[[  5  -5  11  -9 -10  25  -5  -4 -57 -28 -10   0   8]
 [ 22  31  -4   1   0  28  -4 -12 -22   5  -6 -20  55]
 [ 40   0  45 -29  -4  40   8 -13  11  -3 -11 -25  -4]
 [ 36  39  57 -11   8  38   2 -11  22   4  -6 -31  16]
 [ 21   5  28   6  15 -34  -6  11  25 -16  -2   4   1]]
:
[[  5  22  40  36  21]
 [ -5  31   0  39   5]
 [ 11  -4  45  57  28]
 [ -9   1 -29 -11   6]
 [-10   0  -4   8  15]
 [ 25  28  40  38 -34]
 [ -5  -4   8   2  -6]
 [ -4 -12 -13 -11  11]
 [-57 -22  11  22  25]
 [-28   5  -3   4 -16]
 [-10  -6 -11  -6  -2]
 [  0 -20 -25 -31   4]
 [  8  55  -4  16   1]]

[[  1 -33  18 -39 -16  24 -75 -73]
 [ 41 -26  11  38   3 -13  18  36]
 [ 42 -21  27 -19  43 -28  36   4]
 [  5  10 -18  16   4  15  -7  46]
 [-13   7   0 -36 -53   6 -52 -44]
 [  2  26  10 -14 -11   9   2  30]
 [-21 -10 -15   4  40   9  16  23]
 [  0   0   3   7 -38  18 -56  -4]
 [ 41  12 -14 -25 -15  -5   7  24]
 [-40   1  10  16 -22 -29 -14 -42]
 [ 20  32  -1  -4  -7  24 -10 -30]
 [ 43   7  22  30  55  22 -22 -20]]
:
[[  1  41  42   5 -13   2 -21   0  41 -40  20  43]
 [-33 -26 -21  10   7  26 -10   0  12   1  32   7]
 [ 18  11  27 -18   0  10 -15   3 -14  10  -1  22]
 [-39  38 -19  16 -36 -14   4   7 -25  16  -4  30]
 [-16   3  43   4 -53 -11  40 -38 -15 -22  -7  55]
 [ 24 -13 -28  15   6   9   9  18  -5 -29  24  22]
 [-75  18  36  -7 -52   2  16 -56   7 -14 -10 -22]
 [-73  36   4  46 -44  30  23  -4  24 -42 -30 -20]]

[[-68   1   6 -51  18 -37  -8 -44  25  18]
 [  5   8  33 -46  16 -61  52 -50  18  32]
 [  0 -34 -33 -24  32   3  14 -17  31  41]]
:
[[-68   5   0]
 [  1   8 -34]
 [  6  33 -33]
 [-51 -46 -24]
 [ 18  16  32]
 [-37 -61   3]
 [ -8  52  14]
 [-44 -50 -17]
 [ 25  18  31]
 [ 18  32  41]]

[[-62  11 -72 -12  49  17 -30 -64 -55]
 [-28  -1 -46   5 -32 -32  52 -33 -13]
 [-55  33 -73   5  61  10 -26 -58 -79]
 [-55  56 -11  63 -29 -78 -62 -44 -53]
 [-59  17 -72  -8  49   8 -34 -61 -70]
 [-30   2 -50   8 -35 -36  56 -36 -13]
 [-28  -6 -51  -1 -31 -30  52 -35 -11]
 [ 51 -23  39 -16 -60 -65 -30  52 -46]]
:
[[-62 -28 -55 -55 -59 -30 -28  51]
 [ 11  -1  33  56  17   2  -6 -23]
 [-72 -46 -73 -11 -72 -50 -51  39]
 [-12   5   5  63  -8   8  -1 -16]
 [ 49 -32  61 -29  49 -35 -31 -60]
 [ 17 -32  10 -78   8 -36 -30 -65]
 [-30  52 -26 -62 -34  56  52 -30]
 [-64 -33 -58 -44 -61 -36 -35  52]
 [-55 -13 -79 -53 -70 -13 -11 -46]]

[[ -5  14   6 -42  -8  -1]
 [ -1   6   5  60 -10   1]
 [-10   3   3   9  -8 -13]
 [ -9  13  -8  14  -8   4]
 [  0 -14   0  28  17   2]
 [  4 -11   4   7 -17  12]
 [  6  13   2   3   3   2]
 [  2   2   3 -19  -1  -6]
 [  2  -8  12  -5  -4  -6]
 [  4   0  10  24  10  21]
 [ -8  -1  -9   9  23  13]
 [ -9   3  14  13   5 -22]]
:
[[ -5  -1 -10  -9   0   4   6   2   2   4  -8  -9]
 [ 14   6   3  13 -14 -11  13   2  -8   0  -1   3]
 [  6   5   3  -8   0   4   2   3  12  10  -9  14]
 [-42  60   9  14  28   7   3 -19  -5  24   9  13]
 [ -8 -10  -8  -8  17 -17   3  -1  -4  10  23   5]
 [ -1   1 -13   4   2  12   2  -6  -6  21  13 -22]]

[[-49  -5 -23  42 -39 -14  49  26 -27 -58]
 [-32 -30 -33   5 -22 -26  35  40 -20 -34]
 [-23  22  13 -10 -34 -32  40  30 -34 -21]
 [ 20  37  39   8  -6 -13  12 -13 -24  15]
 [  3   7 -15  70   4  42  33  -6 -17 -42]
 [ -4 -36 -34  -5  13  16  -5   9  16  -5]]
:
[[-49 -32 -23  20   3  -4]
 [ -5 -30  22  37   7 -36]
 [-23 -33  13  39 -15 -34]
 [ 42   5 -10   8  70  -5]
 [-39 -22 -34  -6   4  13]
 [-14 -26 -32 -13  42  16]
 [ 49  35  40  12  33  -5]
 [ 26  40  30 -13  -6   9]
 [-27 -20 -34 -24 -17  16]
 [-58 -34 -21  15 -42  -5]]

[[ 53  -2  23  -7  -5  -2  26  22  67  25  27 -37  43]
 [ 35  11  12  -6  40   4  13  36  57  30  25 -59  16]
 [ 52  14  -3 -16  -2  22   3  34  65  26  11 -38  20]
 [ 53  45  -3 -20 -13  32   0  45  42  16  10 -34  27]
 [ 41  15  -7 -32  11  -7   0  -4  48  -2  31 -72  24]
 [ 43  41   6 -26  40  -4   9   7  66  -1  34 -35   5]]
:
[[ 53  35  52  53  41  43]
 [ -2  11  14  45  15  41]
 [ 23  12  -3  -3  -7   6]
 [ -7  -6 -16 -20 -32 -26]
 [ -5  40  -2 -13  11  40]
 [ -2   4  22  32  -7  -4]
 [ 26  13   3   0   0   9]
 [ 22  36  34  45  -4   7]
 [ 67  57  65  42  48  66]
 [ 25  30  26  16  -2  -1]
 [ 27  25  11  10  31  34]
 [-37 -59 -38 -34 -72 -35]
 [ 43  16  20  27  24   5]]
